Below are the code and all the weights of a small trained network. Each question names an input and a target symbol and asks about switching units off, where a switched-off unit gives its printed mean instead of its output.

import numpy as np


def w(rows, s, z=0):
    codes = np.array(rows[::2]) - 128.0
    scale = np.full(codes.shape[1], s)
    scale[-1] = z or s
    return codes * scale


def f(y):
    return np.maximum(y, 0)


def softmax(a):
    e = np.exp(a - a.max(-1, keepdims=True))
    return e / e.sum(-1, keepdims=True)


def log_softmax(a):
    a = a - a.max(-1, keepdims=True)
    return a - np.log(np.exp(a).sum(-1, keepdims=True))


def net(x, mask):
    ids = ['ΓΔΛΞΠΩαβζημσψ'.index(c) for c in x.split()]
    T = len(ids)
    res = E[ids] + P[:T]
    q, k, v = (res @ M[0].T for M in (Q, K, V))
    z = softmax(np.where(np.tri(T) > 0, q @ k.T / 2**0.5, -1e9)) @ v
    res = res + np.where(mask[0], z, O[0][:, -1]) @ O[0][:, :-1]
    y = f(res @ A[0][:, :-1].T + A[0][:, -1])
    res = res + np.where(mask[1:17], y, B[0][:, -1]) @ B[0][:, :-1]
    return log_softmax(res[-1] @ U[:, :-1].T + U[:, -1])


Q, K, V, O, A, B = {}, {}, {}, {}, {}, {}
E = w([
[180,100,165,130,220,118,158,136,142,106,115,119],'Γ',
[97,131,141,73,185,99,161,99,85,160,127,130],'Δ',
[58,139,109,140,253,105,56,131,100,204,104,121],'Λ',
[85,112,192,136,113,95,81,75,69,102,208,129],'Ξ',
[153,100,54,142,107,77,200,135,139,210,118,72],'Π',
[129,130,119,111,23,119,161,78,103,120,131,62],'Ω',
[140,69,40,159,132,146,99,201,153,144,151,80],'α',
[111,109,144,131,139,151,75,58,113,90,80,117],'β',
[102,106,91,57,165,70,141,119,97,89,156,67],'ζ',
[191,90,184,170,150,191,83,113,105,91,130,134],'η',
[142,172,116,141,133,82,152,88,144,144,137,122],'μ',
[135,45,84,93,164,171,187,171,120,165,91,154],'σ',
[119,177,131,135,144,96,108,72,113,108,110,103],'ψ',
],0.022)
P = w([
[55,148,193,92,104,158,144,234,169,168,178,61],'0',
[223,41,154,104,85,51,5,211,122,38,87,141],'1',
[80,93,116,141,146,185,184,166,25,133,153,44],'2',
[213,104,74,128,135,93,65,170,127,99,80,168],'3',
[75,111,105,161,144,189,145,103,44,129,143,34],'4',
[197,101,79,157,156,75,77,115,145,96,109,170],'5',
[70,125,111,157,149,169,147,92,40,140,158,35],'6',
[200,109,60,155,179,78,102,98,141,114,122,183],'7',
[66,119,100,160,144,170,152,92,40,133,154,34],'8',
[211,141,11,132,211,99,112,98,120,141,115,190],'9',
[70,125,126,170,152,200,129,79,41,125,147,45],'10',
],0.012)
Q[0] = w([
[78,41,99,167,165,185,155,100,23,168,164,61],'h0',
[196,163,74,113,125,3,80,123,165,105,117,230],'h0',
],0.0073)
K[0] = w([
[84,169,207,55,127,139,101,156,180,155,116,108],'h0',
[174,145,44,165,199,74,124,2,36,95,150,149],'h0',
],0.0072)
V[0] = w([
[52,224,113,106,4,112,107,70,118,124,146,116],'h0',
[150,119,254,131,167,218,41,50,24,133,91,134],'h0',
],0.0078)
O[0] = w([
[48,243,6,116,40,157,190,81,64,82,133,239,88],'h0',
[197,162,77,47,127,215,62,183,106,199,85,99,254],'h0',
],0.013,0.0074)
A[0] = w([
[149,80,135,106,142,95,81,131,149,158,109,92,2],'n0',
[119,211,150,124,134,74,100,176,210,155,152,147,130],'n1',
[160,176,140,166,133,107,117,88,58,113,122,103,180],'n2',
[120,117,161,164,158,91,113,155,113,140,135,141,54],'n3',
[177,170,108,122,151,122,115,142,117,126,69,151,20],'n4',
[131,151,149,69,117,76,102,115,141,84,70,164,134],'n5',
[144,137,163,114,85,136,119,141,133,66,100,124,66],'n6',
[63,124,135,162,96,177,161,127,126,160,139,64,148],'n7',
[119,177,169,147,104,180,151,146,111,110,128,81,139],'n8',
[61,175,145,120,128,200,140,141,96,154,144,127,21],'n9',
[116,155,124,124,92,163,101,156,100,175,130,102,26],'n10',
[137,144,151,132,160,158,146,129,112,140,117,69,194],'n11',
[99,98,118,179,95,50,162,122,148,83,118,249,36],'n12',
[77,122,124,194,149,140,167,101,109,122,172,109,205],'n13',
[104,94,146,150,167,134,184,91,109,139,151,79,192],'n14',
[161,131,82,139,147,105,65,100,112,61,141,109,131],'n15',
],0.012,0.0042)
B[0] = w([
[114,141,81,184,161,126,173,60,109,64,225,163,255],'n0',
[113,163,150,171,203,145,42,200,2,102,53,199,135],'n1',
[86,97,127,98,95,105,83,195,160,161,95,116,180],'n2',
[101,121,134,129,89,113,123,146,195,126,157,29,166],'n3',
[99,111,136,161,164,178,131,123,220,139,176,181,213],'n4',
[249,101,99,98,193,41,114,142,130,138,95,113,148],'n5',
[175,227,100,191,131,204,141,184,106,156,86,116,137],'n6',
[122,159,217,70,156,133,105,205,128,108,116,214,177],'n7',
[103,89,100,122,171,73,218,118,98,101,136,108,160],'n8',
[196,122,57,188,123,170,194,143,203,157,146,85,186],'n9',
[80,120,120,116,154,93,90,32,134,101,82,120,216],'n10',
[136,163,185,44,82,119,147,156,136,192,151,159,226],'n11',
[151,119,162,157,113,159,35,37,96,205,162,49,168],'n12',
[156,106,130,126,208,117,192,117,165,86,24,168,190],'n13',
[145,152,115,153,68,208,101,163,81,123,144,169,199],'n14',
[120,182,127,131,89,87,180,191,120,122,114,118,196],'n15',
],0.0078,0.021)
U = w([
[136,157,178,119,147,130,134,225,132,142,84,172,243],'Γ',
[107,119,155,109,103,167,23,174,52,163,161,150,252],'Δ',
[72,159,63,189,84,169,127,116,156,93,208,144,50],'Λ',
[158,178,128,155,163,141,111,85,91,113,123,200,161],'Ξ',
[137,196,157,173,71,186,99,124,138,160,206,169,71],'Π',
[51,148,133,162,191,149,119,94,86,82,156,170,95],'Ω',
[132,173,101,165,182,126,191,138,92,68,128,125,81],'α',
[137,81,178,49,165,93,109,90,148,153,135,118,122],'β',
[100,167,182,134,125,130,198,118,231,96,167,161,48],'ζ',
[144,135,111,201,97,121,162,75,153,187,162,128,42],'η',
[115,1,139,130,151,132,107,128,203,139,111,136,111],'μ',
[154,118,131,114,79,182,119,131,160,188,120,19,225],'σ',
[156,138,156,178,135,121,106,102,123,194,124,98,12],'ψ',
],0.0086,0.0029)

Each question gives the input, a string of symbols that net reads in full, and the target symbol t.
The units are the heads (2 rows each of Q, K, V and O) and the neurons (one row each of A and B). Each row of codes is followed by its name. A weight is (code - 128) times the scale printed after its matrix; where a second scale follows, it is the last column's (O, A, B and U).
mask holds one flag per unit, heads first, then neurons. A switched-off unit (its flag False) gives its mean, the last column of its rows in O or B, instead of its output. The means were averaged over made-up inputs and are rounded, as every weight is.
A unit's drop is (log p(t) with every unit on - log p(t) with that unit switched off) / (log p(t) with every unit on - log p(t) with every unit switched off).
The circuit of an input: a set's keep is (log p(t) with only the set's units on - log p(t) with every unit switched off) / (log p(t) with every unit on - log p(t) with every unit switched off). Starting from the 12 units with the biggest drops (on a tie, the unit counted first), units are removed one at a time, each time the one whose removal leaves the highest keep (on an exact tie, the one counted first), for as long as the keep stays at least 0.8.
units of the circuit, in order: the units of the circuit, biggest drop first
most important unit: the unit with the biggest drop
top k neurons: the k neurons with the biggest drops, biggest first
input Π σ β Ξ Ξ, target ψ: top 3 neurons : n12; n13; n14
input Γ Λ ζ Δ μ β Γ, target Π: units of the circuit, in order : n0; n14; h0; n11
input β σ Π η, target Π: top 3 neurons : n0; n13; n10
input α η β σ β σ η η η, target μ: units of the circuit, in order : n13; h0; n12
input Γ Λ Λ σ σ η ζ Γ η Ξ, target Δ: units of the circuit, in order : n13; n9
input α ψ β η Π Δ β β ψ, target μ: top 2 neurons : n13; n12
input Ω Λ ψ β ψ β η, target η: units of the circuit, in order : n12; h0; n9; n13
input μ μ Γ Δ Δ Λ σ, target Ξ: top 2 neurons : n13; n12
input Ξ Ξ α, target Λ: units of the circuit, in order : h0
input η β Π σ β σ ψ Ω β β Ξ, target β: units of the circuit, in order : h0; n10; n14
input Δ β η Δ σ, target Γ: units of the circuit, in order : n0; h0; n7
input σ μ Λ σ Ξ σ η, target ζ: units of the circuit, in order : h0; n0; n11
input σ Ξ β Ξ μ β α ζ Λ, target ζ: top 3 neurons : n3; n0; n13
input β β β β η η, target Π: units of the circuit, in order : n0; n4; h0
input β η Λ, target σ: units of the circuit, in order : n9; h0
input Π σ β, target ψ: most important unit : n12
input β β Δ Δ β Λ, target Ω: top 3 neurons : n0; n1; n9
input Π η σ Ξ Δ Λ Ξ β β Ξ Π, target ψ: top 4 neurons : n12; n13; n14; n0
input Δ α β η ζ σ Δ Ω, target σ: top 2 neurons : n0; n7
input Ξ η Λ Ξ β, target Λ: top 2 neurons : n9; n13
